Below is a small trained network, with its code and all its weights. Each question gives an input and a class and asks what happens when units are switched off, that is, made to give their printed mean instead of their output.

import numpy as np


def w(rows, s, z=0):
    codes = np.array(rows[::2]) - 128.0
    scale = np.full(codes.shape[1], s)
    scale[-1] = z or s
    return codes * scale


def norm(h):
    return h / np.sqrt((h * h).mean(-1, keepdims=True) + 1e-5)


def f(y):
    return y / 2 * (1 + np.tanh(0.7978845608 * (y + 0.044715 * y**3)))


def log_softmax(a):
    a = a - a.max(-1, keepdims=True)
    return a - np.log(np.exp(a).sum(-1, keepdims=True))


def net(x, mask):
    res = np.array(x, float).reshape(1, 5) / 4 @ E
    u = 0
    for l in range(2):
        y = f(norm(res) @ A[l][:, :-1].T + A[l][:, -1])
        res = res + np.where(mask[u : u + 7], y, B[l][:, -1]) @ B[l][:, :-1]
        u += 7
    return log_softmax(norm(res)[-1] @ U[:, :-1].T + U[:, -1])


A, B = {}, {}
E = w([
[128,130,129,128,131,126,127,130,129,129,130,129],'x0',
[41,121,140,93,106,58,24,176,58,127,205,80],'x1',
[119,225,113,4,150,161,109,111,102,186,164,202],'x2',
[129,128,125,127,129,129,129,126,123,131,126,127],'x3',
[60,148,1,107,189,83,125,27,162,58,96,137],'x4',
],0.00047)
A[0] = w([
[177,54,217,218,94,124,130,207,131,135,143,84,89],'0.n1',
[143,129,121,139,142,122,134,128,117,126,151,137,125],'0.n2',
[166,191,210,50,64,218,134,174,101,219,157,189,38],'0.n3',
[128,126,126,132,129,130,132,126,119,129,128,131,125],'0.n4',
[252,116,196,156,99,214,201,169,158,194,68,145,57],'0.n5',
[64,70,78,154,112,53,82,99,80,79,122,63,86],'0.n6',
[198,200,129,57,146,202,188,91,123,183,118,227,1],'0.n7',
],0.0017,0.00079)
B[0] = w([
[52,146,149,73,68,177,159,100,107,121,56,120,220],'0.n1',
[132,131,133,122,116,132,127,125,144,128,122,117,127],'0.n2',
[215,128,98,189,220,52,85,186,126,165,172,121,247],'0.n3',
[133,128,133,123,126,126,130,127,137,123,131,124,127],'0.n4',
[84,130,171,178,153,172,130,75,152,20,251,211,253],'0.n5',
[109,146,143,220,205,143,72,201,232,85,187,130,196],'0.n6',
[79,196,145,150,177,181,89,177,245,155,76,111,220],'0.n7',
],0.0012)
A[1] = w([
[172,77,94,186,125,122,200,90,175,94,26,97,73],'1.n1',
[139,159,89,33,155,43,69,161,37,205,168,135,1],'1.n2',
[200,158,60,137,197,144,179,43,188,114,91,219,126],'1.n3',
[153,95,68,172,153,113,173,70,170,80,86,133,62],'1.n4',
[104,82,201,137,53,111,79,199,51,138,174,86,139],'1.n5',
[206,98,185,156,88,195,213,108,132,123,132,172,75],'1.n6',
[67,200,66,4,170,133,107,80,138,146,113,149,84],'1.n7',
],0.0019,0.0005)
B[1] = w([
[191,147,109,44,167,120,131,85,40,184,214,175,177],'1.n1',
[165,110,163,95,67,80,134,80,50,88,186,170,186],'1.n2',
[148,92,134,124,92,121,143,188,99,201,58,48,247],'1.n3',
[206,93,134,90,157,93,131,162,41,184,182,95,177],'1.n4',
[148,138,98,104,114,139,198,131,145,190,8,101,210],'1.n5',
[42,109,94,139,135,92,87,54,89,44,184,135,166],'1.n6',
[101,121,134,132,47,196,147,54,193,71,101,175,179],'1.n7',
],0.0013,0.0015)
U = w([
[75,66,202,203,116,206,204,41,79,12,190,165,216],'0',
[183,209,187,198,229,187,99,193,213,171,183,202,180],'1',
[65,97,185,150,45,127,173,203,103,162,2,46,179],'2',
[207,180,191,64,73,40,78,183,34,196,182,177,68],'3',
[238,51,52,107,212,94,186,84,34,181,160,75,199],'4',
[156,172,62,55,111,209,167,65,206,186,14,149,84],'5',
[67,89,61,209,194,49,43,183,197,51,160,61,70],'6',
[56,173,85,52,48,90,56,37,144,34,181,207,3],'7',
],0.0064,0.00054)

Each question gives the input, the list of numbers given to net, and the class t.
The units are the neurons (one row each of A and B). Each row of codes is followed by its name. A weight is (code - 128) times the scale printed after its matrix; where a second scale follows, it is the last column's (A, B and U).
mask holds one flag per neuron, layer by layer. A switched-off neuron (its flag False) gives its mean, the last column of its row in B, instead of its output. The means were averaged over made-up inputs and are rounded, as every weight is.
A unit's drop is (log p(t) with every unit on - log p(t) with that unit switched off) / (log p(t) with every unit on - log p(t) with every unit switched off).
The circuit of an input: a set's keep is (log p(t) with only the set's units on - log p(t) with every unit switched off) / (log p(t) with every unit on - log p(t) with every unit switched off). Starting from the 12 units with the biggest drops (on a tie, the unit counted first), units are removed one at a time, each time the one whose removal leaves the highest keep (on an exact tie, the one counted first), for as long as the keep stays at least 0.8.
units of the circuit, in order: the units of the circuit, biggest drop first
k most important neurons: the k neurons with the biggest drops, biggest first
k most important neurons of layer l: the k neurons of layer l with the biggest drops, biggest first
input [3,0,0,-5,-1], class 0: units of the circuit, in order => [0.n5]
input [4,-7,-8,0,-3], class 0: units of the circuit, in order => [0.n5 1.n6]
input [-5,-3,-8,5,8], class 4: units of the circuit, in order => [1.n1 1.n4]
input [-1,0,4,-2,-4], class 1: 3 most important neurons of layer 0 => [0.n7 0.n5 0.n3]
input [4,0,-2,8,1], class 4: 3 most important neurons of layer 0 => [0.n7 0.n5 0.n3]
input [-2,-8,8,8,0], class 1: units of the circuit, in order => [0.n7 1.n5]
input [6,-3,-1,-8,-8], class 0: units of the circuit, in order => [0.n5 1.n6]
input [3,0,6,7,-8], class 1: 2 most important neurons => [0.n7 0.n5]
input [-2,0,1,-5,6], class 5: 2 most important neurons => [0.n3 1.n7]
input [4,-1,6,-1,-8], class 1: units of the circuit, in order => [0.n7 0.n5]
input [7,-5,7,-8,0], class 1: 2 most important neurons => [0.n7 0.n3]
input [8,3,-8,6,-1], class 2: 3 most important neurons of layer 0 => [0.n1 0.n5 0.n3]
input [-4,7,-7,2,0], class 2: 2 most important neurons => [1.n5 0.n5]
input [-3,0,-2,-1,3], class 4: units of the circuit, in order => [1.n4]
input [-8,-7,-2,7,1], class 4: 3 most important neurons => [1.n4 1.n3 1.n1]
input [-4,0,2,4,5], class 5: 2 most important neurons => [1.n7 1.n6]
input [-3,5,-2,4,-7], class 2: 3 most important neurons of layer 1 => [1.n5 1.n1 1.n4]
input [5,4,-8,-2,0], class 2: 2 most important neurons => [0.n1 0.n5]
input [-7,6,-2,3,-1], class 2: 2 most important neurons => [1.n5 0.n5]
input [-6,-8,-2,-4,-2], class 0: units of the circuit, in order => [1.n6]
input [-3,-6,-2,7,-5], class 0: 2 most important neurons => [0.n5 1.n6]
input [8,4,-6,0,-1], class 2: 2 most important neurons of layer 0 => [0.n1 0.n5]
input [4,-5,0,4,2], class 4: 4 most important neurons => [1.n4 0.n1 1.n1 1.n3]
input [8,-2,7,7,-2], class 1: 2 most important neurons => [0.n7 0.n3]
